[-21  70   6  43 -75 -12 -17   1 -34  21 -49  46  -2 -40 -48  -2  11  25
 -35 -20  26 -17  18   0   7  76 -26  34  39  21  12  -8  11  39 -22 -53
   2 -32  29  -2  28  14  39] => domi
[ 49 -21  15 -68  95  12  20 -25   6   1  20  62 -37  -9 -42  15  13  -7
 -15  -4 -33 -35  28 -22  15 -39 -25  -8   8   4 -19  11 -66  39  29 -11
   0  35 -17  -1   4 -44 -37] => domi
[-34 -18  90  34   6 -23   2 -17 -30 -41  81 -21  20  17  -1   6 -12  38
  -4 -27  29  26 -56   2   2  65   6 -46  -6 -19 -26  24  -4  20 -21 -58
  30 -39  51  36 -13 -38 104] => muni
[-54 -58  56   2  13  25 -19 -40 -25  28  17  65   7   2  16  78  38  -4
  20 -51  26  23  16 -10  -8  27  21 -28 -18  20 -18   5   1  29  -5 -52
 -14  23  20  41   1  11  79] => Saf
[  7 -94 -49   0  30  48 -31 -23  11 -10  46 -17  12  21  74 -15 -53  41
 -31 -44 -67 -42 -33  17   1  -5  -2   7 -19 -38  28  19 -10 -35 -66  62
  -6 -10  24  -9 -11 -25  48] => Karup
[ 53  22  18  46 -48  24  -9 -88  27  33 -18 -30 -31  -2  20   0  15  25
 -47   4 -57 -30 -49  -9  30 -29  21   0  -2  40  17 -26  51  10 -55 -30
 -37  -5  20 -17 -19 -13   1] => non
[  6 -41  42 -80  18  -5   1  -3  -2   4  -1 -37 -64 -27  18   9 -26  67
   7 -29 -40 -37 -70  13  12 -16  55 -63  16  16  40 -14  24 -39 -14  -7
  -2  13  32  37 -35 -34  -3] => non
[-18 -17  14  32  16 -10   3   0  -5  -7   4  51  29 -29   6  36  30  35
 -12 -20  -3  -5 -23   1  45 -10 -30 -76   0  34   1  23  65 -22 -53  -3
 -64  17  32  -3 -55 -16 -24] => sibi
[ 47  11  -4  -6  89  23  -2 -31  39  -8  17 -71  51  20 -30 -39   0   3
 -13   9 -37 -38 -26   2 -17  23  26  10  21 -21 -23   0   9 -32 -45   4
   3 -17 -10  -4 -23 -11 -12] => Saf
[ 36 -47 -32 -17 -33 -19  34 -71  37  24  41 -64  58  10 -25 -44 -25   1
 -50  -4  31  19  10 -23 -14  10  -8   8 -59  12 -18   0  34  -6   9 -48
 -28 -18  -7 -18 -59   5 -11] => muni
[  8 -66  10 -43 -44  31  15 -33  25 -22 -32  36 -30  -7 -13  22 -23  63
 -66 -18  19 -60   4 -34 -37 -33  16  -7  64  45 -16 -11 -43   1   1 -45
 -34  22  34  19  -4 -34  -4] => domi
[-13 -62 -29  -9 -35  13 -17 -28  32  46  -8 -36  83   0  12 -62 -32 -13
 -68  46 -30   5   7 -21   9  28 -16   5 -47  54   5  38  50 -28  -4  17
 -29 -37 -15  16 -14   3   9] => Saf
[ 23 -43  58 -16  -4  -9 -13 -46 -17   9   5  29 -55 -58  84  13 -38  -6
 -30 -23   2   5 -59  13  22  45 -16 -35 -52   2  21  22 -32  26   0  11
  -5 -32  16  -8  22 -51  52] => muni
[-60 -20 -30 -50  -6  14   7   2  -3 -14  13 -23  40 -15 -30  68 -18  77
 -35  -2  10  13 -14   0  41  -3 -10  -9  53  90  33  10  15 -24  11 -22
   0  55  -5  20  -9  21 -60] => Vepe
[-36 -28  18 -33 -33  -6  12 -22 -14   9 -11 -32   1  16   9 -21 -18 -38
  -2 -42  -3 -40 -20  17  16  10  39  -1 -27  53  -8  21 -43 -26  27 -56
   0  -8   6  32   8 -15  13] => muni
[ 20   8  26 -23  90  -7 -33  13  -8  12   3 -22  -4 -17 -14 -43  -9  36
  21 -55 -20 -61 -65  12   2  71 -37 -49 -32  21 -15  21 -23 -55  -5 -13
 -13 -40  20  -1 -34 -24 -30] => Saf
[ 60 -81   7 -18  63  33  14 -44  27   1  25   9 -30  14 -25 -44  -1  -8
   3  10 -20   3  42  -1  15 -33 -41   4 -43   6 -37 -22  27   6  20   9
  18  54 -15  14 -58  -3 -52] => non
[ 63 -35  -4 -52  65 -18  20 -12   4   4  27   7   0 -51  14 -34 -37  37
 -33  46   9 -13 -32  -8 -11  36  -6 -55 -20  -3   9  22  16  32  23  36
 -27 -74  15   5  -7 -76 -11] => domi
[ 50 -21   6  -3  41   2  12 -22 -16 -48  35 -99   1 -52  14   4 -28  69
  23  65  94  16 -25  31  -6  22 -34   0  35  -2 -16   3  -6   7  -4  52
 -15  12 -23  26  28  40   8] => muni
[ 32 -10  23 -16  57 -11 -25 -11  -8   6 -26  16  24 -25  30  11  53 -14
 -14 -15 -58 -24  -8  30   9 -15  43 -27  48   1  19  36  47 -30 -59   7
 -56  -9  16  19 -10 -11  -4] => Vepe
[ 33 -12 -39  17  97   2  -6  -7  -5 -50  36 -25 -37 -29  38 -20 -52  28
   5 -67   4  67 -19 -10  38  24 -27  38 -12 -23  14 -16  25   6 -17  38
  25   6 -11  23 -40   3  -9] => non
[ 60 -32  14   2 -29  -4  19  29 -30  23 -19 -19   9 -35  12 -77   5 -15
 -68 -18 -14 -21  15  17  36   8 -35  17 -31  19  21  13 -50  -6 -41  61
 -25 -32  17  17  26   1  70] => domi
[ 33 -36  47 -82  -8 -23  -3  30 -30   0 -21 -51 -37 -35  -9 -38 -51  29
  60 -21   2 -33 -37  19  14  23 -14   3 -13  28 -39  -8 -63 -61  64  30
  -8  -2  -4  20  -6  13 -32] => muni
[ 22 -24  -5   2 -75  29   3  -9  11  75 -20  -6  -9  -5 -17   3  20 -44
 -20  62   8  17  72  14  14  13 -27  58 -46 -11  14 -14  55  38  28  19
  -9  33 -24 -19   7  31   2] => sibi
[ 24 -31  63 -15  79 -38  12 -26 -22  -7  91  12  37  38 -10  16  64 -19
 -20 -24 -38  32  32 -28 -16 -52  -3 -26  -5 -20 -28  29 -44  37  -7 -20
 -14  36 -11  17 -32 -10 -17] => Vepe
[ -6  19 -30   9  16  41   7 -25  15  36  39 -27  45  48 -45  43 -24  64
 -21  -8 -75 -23 -18  -1  37  25  -5  18  25  33  28  -4  85   9  -6 -32
 -17  -1   1 -34  19 -27 -45] => sibi
[ 52  -7  22  19  13  -1  34 -71   5  43 -27 -12 -51   6 -38 -42  55  -1
  10 -57 -55 -30   2  -4  37 -43 -37  23 -54  44  10 -24  -3  21   9  55
  -4  20  11  21 -46  23   1] => non
[ -5 -24 -34  10 -63  30 -26  30  28  60 -18  43  16 -23  -4  10   9   6
 -16  48  -3 -24  35   1 -22  24   0 -13  -2   3  -4   5  28  32 -23 -10
   2  21  -9  -7  28   5 -18] => mida
[ 55 -78 -27 -63  28   3 -67 -16  16 -12  17  60 -27 -24  98 -39  -5 -10
 -28  16  12  46  -6  33  18   1 -17   3 -18   1  19  22  12   6 -30  57
 -25 -12  -2  38 -19 -14  28] => mida
[-16   2  60  20  21  -8   1 -87  -2 -32 -16  -5   5  -9 -20  -8 -94  27
 -15 -26 -65  15   6 -27  17  64  21  -7  28  16   8 -20  22   5  -9 -66
  19 -39  29  60 -20 -46  25] => Karup
[ 64 -28  -7   2 103 -21   1 -70  16 -10  14  91   6 -18 -18  24  -2  34
  15 -70 -11  -9  15 -21 -31  -2 -56 -19  59 -14 -24 -14 -25  34   4   7
 -14   2 -36   6 -17 -44 -71] => Karup
[ 14 -18 -36 -25   7  -4  13  18  -2 -39 -29  22  53 -81   0 -54 -28 -43
 -10 -52  -4  24   9  -3  24  35 -16   1   3  10   1  34  32 -24  -1  32
 -14 -34  12  43 -51 -37   9] => Karup
[ 30 -25  17  -9  59  32   4 -50  -3 -14  23 -74 -27 -11  -1 -33 -19  62
 -23  47 -67  -4 -13  15  23  20  -7  32  33  52 -13  -7 -17  22 -13   2
  18  29  -3  41  19   9 -10] => vug
[ 45  -1  75   4  -4  13 -36 -71  -6  -4  11   5  14  30 -34  37  17  30
 -29 -35 -69   2  25 -31  43 -13 -46  10 -15  -3  -7   9  10 -24 -18 -74
 -60   1  40 -25 -26   0 -28] => Vepe
[ -2 -31 -40 -70 -97  30 -21 -17 -16   4 -23  55 -24 -13 -29 -13  37   6
 -26  -9  11 -86 -49  45  69 -18   7  -2  51  58 -11  24 -70   1  -7 -13
   8  -9  -1  18  41 -23  11] => domi
[ -50  -42  -49    5 -103   26   11   76   -2   12    9   -6  -11   -9
   -3  -71   -6   36  -32   52   18  -12   23    1    5  -23  -56   27
  -15    9    2    2  -65   40   41   33   39   13  -14    7  -55  -24
  -25] => domi
[  75   48   16  -13   84  -27   42  -29    9   -3   45  -51  -33    9
  -20  -14   13   19    0 -107  -28  -32  -44  -37  -58    4   16   20
   -2    9  -17  -14   34   30   48  -16  -29   10    8  -36  -24  -22
  -27] => muni
[ 10  12  41  -3 -40  -1 -29  -2   6  27 -41 -14 -15 -10  -2 -26 -52 -20
 -20 -13   9  11   9   9   7  49 -51  15 -18   1   4  12  -3 -39   7 -25
 -12  -1   1   9 -53   2   9] => sibi
[ 31 -26  63  -8 -65   8 -18 -50  -2   3  29  22  43   8  37  21  39 -70
 -14  -6  28  10   5  -9  -1 -48  -3 -69 -57 -30 -18  48 -25  15 -11  -1
 -53  22  12  19 -32 -11  21] => mida
[ 16 -30  20  32  30  22   1 -29 -12 -19 -12  58 -41 -42   5  -6  69 -48
   9 -43 -10 -36  28  -5   9 -23   7 -35 -27 -43 -30  35 -36  34 -59 -61
  -8  -2  33  30  -1 -42  10] => non
[ 20  35   9  14  51 -57  48 -20  32  -1 -24 -10  15  37 -34  -8 -42  37
 -22 -27 -56 -11 -23 -21  37 -11  15 -22  -7  13  53 -38  37 -44 -35  23
 -20 -50  19  -4 -13 -28 -21] => sibi
[ -9 -67  27 -76 -13  46  -4 -81  -6  -9  21  40  25  51 -60  -1 -29  41
 -44 -23 -60 -38  25  -3  31  14 -36  47   6   3  -8   2 -69  13  29 -10
  27  -3  31  -1  -5 -45 -24] => domi
[ 13  28  59  37 -32  -5  12  17 -34  -8  13  -4 -38   7   9 -38 -37 -21
 -14  -3 -35  27  29 -16 -10 -10 -29 -17 -34  14   5 -16   8  39  30 -30
   8  12   2   3   5  -3   7] => Vepe
[ -11  -49   51 -106  -16   27    0   -9  -15   58   56   -6   -9   29
   21   -3   37   32   11   27   -1   24  -22   28  -55   14   36   29
  -28   56   -6  -59  -10   46   54    7   15   16   21    0  -53  -10
   36] => Saf
[ -4 -25 -24  19 105   2 -11  13  19  24  68  46  -7  19  37  41  -4  37
 -45  43  40  40  16  -7 -21  17  16   4  14  20  -2 -27  33  46 -22 -52
   1  25 -12  -8 -30 -16  18] => domi
[-19 -10 -21 -49  29  -1  14  -6 -10  17  41 -57  66 -33 -33  -5 -59  60
   5   8 -50 -12  -2 -24 -51  34  17 -17  51  24   0  26  21  15  13 -12
  -7  -4  -7  36 -11 -16  -8] => Karup
[-19  -5 -16   3 -28  32  16 -65  12 -16  37  -3  82  33  -6   3  -8  43
 -29  17  -9  11  11  10  -6 -24 -21  -8 -22  29  38 -19  79  -2 -23 -22
 -38 -10  52 -17 -76 -20   4] => Karup
[-23  27  34 107 -53  16 -35 -19 -12   3  32  43  -7  13  84   7   7  19
 -53   5 -39   3 -39   7   7 -19 -59 -61 -18 -31  47  47   8  45 -66 -31
 -15 -23  20 -23  25 -44  55] => vug
[ 26  -9  61  23 -90  13 -64 -44 -12 -32   5  13 -14 -37  51 -32 -12 -19
 -74  41 -40  43  30 -13  42   1 -43 -15  -1 -31  21  44  11  46 -60 -18
 -22   9   5  39  25 -12  39] => mida
[  8 -70  13 -24  36 -45  -5  14  -8  45  29  23  -4   3 -20 -33  17  -4
 -56 -88 -45  -4  -1 -29  36  39 -40 -26 -72  80   0  28  52 -25  51 -11
 -14  24   9   6 -47   1 -51] => Vepe
[ 12  30  29 -27   5 -21  14  18  -6  -3  18  71  21  14 -36 -27  -4  20
 -45  37  15 -12   7 -25 -34  15 -34  12 -22  38 -24 -21  -2  26  30 -10
  -3 -22  48 -44 -22 -30 -20] => domi
[-39 -11  55  17 -10  38  -6 -15  11  29 -11 -40  49 -10  26  16  34 -50
 -56  40   2  -5 -16  -2  15  35  13  -4 -26  60  12  39   6   9  18  -7
  -6   7   0  32  -1 -29  20] => Saf
[ 27 -36  34  -2  19  23  -2 -47 -16   6  11 -36 -34 -31  15  14  -2   6
   4 -49  10 -12   2  15  -4  38  11  21  12   1 -38  -3 -62  20 -16 -66
  -6  21  -6  18   8  -1  19] => muni
[-37 -42  43  13  72 -26 -14  18 -24  13  39  24   4  29   4  55  11  37
  18 -28  -5  19  36  12  23  -8  -6 -50  23 -31  15  14 -39 -14 -69 -68
 -21  13  -4  48   3  -8  27] => sibi
[-20 -85  22  26  18  13 -17 -19   7   8  34  30  19  12 -14  12  13  43
  17  23 -38  31  25 -25  16   0 -22   0 -17  -1 -56   7   7  13   8   9
   4  18  19  20 -85   8  -8] => Vepe
[ 25 -10 -13  25  12 -52 -50 -15  29  63 -20   9  13  44   8 -54 -35 -31
  -8 -34 -59 -15 -19 -10 -13  34   3  13 -12 -14  -8  17  44 -45  25  32
   3 -36 -36  -9 -48  13 -31] => Vepe
[ 22 -31  38  11  40  23  -2 -70   9  31  -4   5 -23  30   3  -8   3 -38
 -15 -49 -85  11  37   7  16  -4  22   3  19  22   0   0  11  32  21 -67
  -1  19 -26  42 -42 -38 -24] => Vepe
[ 41   2  42  12  26  18  20 -60  18   5 -16 -78   1  -4 -77  51  17  37
   8  -5 -60 -40  -9   2 102   6   9  -7  37 -18  -3 -11 -23 -26 -38 -28
 -17  16 -13  21  -8 -17 -61] => sibi
[ 30  23  54  22  18 -42  63  -7 -12 -11  10 -37  -2  -4 -12 -10  30 -12
  22 -26  51   8  22   3 -45 -33 -12 -26 -34 -34  18 -18  37  23  25  36
 -23  23   5  -3 -30  20  16] => muni
[-37 -29 -43  33 -96  16  12 -43 -15  12  19 -34  28  -8  29   6 -61  -8
 -38 -35 -22  18   8 -19  43  -6  37   1 -23  30  17 -16 -43   9 -54 -65
  -1  -6  -9  27  14   7  56] => Karup
[-12  20  79  54 -56 -24   0  11 -35  22 -91   0 -29   0 -37 -40  -2  16
  40 -74 -70 -18  13   9  56  38 -43  11  -3  29  19 -21  31 -33  58  25
   0  -8  13  44  -4  17 -38] => vug
[ 41  13  -7 -28 -19 -32  26 -58  -4 -54 -22 113   8 -65 -50  19  19  21
 -54  57  42  -6  15 -16  33  -8  -5  -7  54  -7 -26 -42 -46  52 -56  -4
   9 -15   7 -28  37 -22 -48] => domi
[ 23 -31  31  -1  97  10  53 -43  31   3  14  20 -25  25 -10  27  31 -15
  43 -50   6 -10  -4  -4 -27 -60  33 -68 -12 -13  10  -7  42  22  29  -3
  -2  19   8  44 -67 -54  -4] => non
[  23   -1    4  -32   45   15   22   10   20   -1    8   29  -60   -1
  -30   29   12   29   68 -102   11   24  -18  -31  -23  -12   23   15
    4    6  -27  -46   53   19   80  -31    7   28   20   14 -105  -33
  -37] => non
[  5  61   8 -11  27 -55  17   2   2  77  -7 -78 -54  30 -33 -18 -22  14
  20  44  -1 -12  13  20 -35  31  33  25   3  20  35 -66  32  17  39  -7
  23  31 -50   0 -12  44 -50] => sibi
[ -5 -28  61 -21  17   4   5 -11 -19  27  42 -24  46  17 -36  45  20 -45
  20 -54 -11  49  40 -35   8  26  36  -9 -52  20 -52  14  61  -9  67 -85
 -33  45  17  18 -90  15 -26] => Vepe
[ 25   5  45 -59   4  35 -20 -32   4  -8  68  11  -1   3  15  57  40  15
 -30  22   6  13  14 -15 -48 -44   1 -37  22   0  14  41  -2  68 -12 -56
 -38  53  15  23  12 -25  33] => mida
[ 43 -37  34 -37  68 -20  -2 -64 -46   2  34  14 -29 -29 -38 -76   8  11
 -16 -21 -44 -11  49   6   1  18 -76 -19 -24  15  -6  26 -14  43 -21 -28
   9  11  -2  41  27   3 -25] => non
[-11 -58  11  26  50   5  -8   8  16  19  13 -94   7  30  68   3 -67  33
 -49  37 -48 -10 -38  -4  27  26  38  17 -26  33  26   7  27 -51 -29  64
 -23   3  12  20   2   3  17] => sibi
[ 34 -59  -7 -64  -9  41  17 -34  28  -5  24 -36 -15  36  -9 -55  38  36
 -82  52 -18  -2  33  -4 -14 -22 -19 101 -28  43  22 -50 -55  34  -9  19
  19  -2  21  -6  24  -8  16] => Saf
[ 21  19  45  24  32 -27   4 -30 -14 -18  20 -37 -25  60 -21 -37  21 -30
  27 -42  33  -6  -1 -11  15 -29  -3 -18 -31  39 -26 -26 -29 -14  29 -46
 -11  15 -29  43  -4  27  -6] => Saf
[ -7 -10 -43  -4 -36  14 -23  14   7   5  20 114 -13  45   1 -39 -53  56
 -15  20 -12   9  31 -21 -49 -26 -60  34  34  -9   2   0 -27  65  22 -17
   8 -67   2  -8  26 -51  45] => domi
[ -8  -4 -16 -25  65  -3  33 -50 -13  21  34 -11  28 -42 -15   9  41   6
   6  15  -8  36  44 -28 -47   0 -22  14  -6  34 -14  41  20  81  60   9
 -24  42 -19  31 -24  19 -51] => vug
[-27 -40  58   5  28  -3   6 -37  -7  -3 -45  -9  -8 -17   1  -8 -11  47
  29 -27   9 -40 -25  44  12  52 -37 -12 -22  16   8  -4 -25 -37  10  42
   7 -15  43  20 -53 -10  -6] => muni
[ 52  19  68  34  32  15 -10 -53  12  22  -8   3 -16 -29 -10  64  47 -22
  29  20 -48  22  -5 -32  23   5  30   1  -3 -15 -38   8  62  42  39   0
 -33   9   7   1 -51 -13 -11] => Vepe
[ 40  -5  22 -21  56   6  29 -33  18  37 -10  36 -36 -31  38  18  19 -70
 -53 -48  46  -2   2   4 -21   9 -13  30 -56  86 -26 -18 -75  17  11 -52
  -9  56  -7 -34 -22  -4  -1] => muni
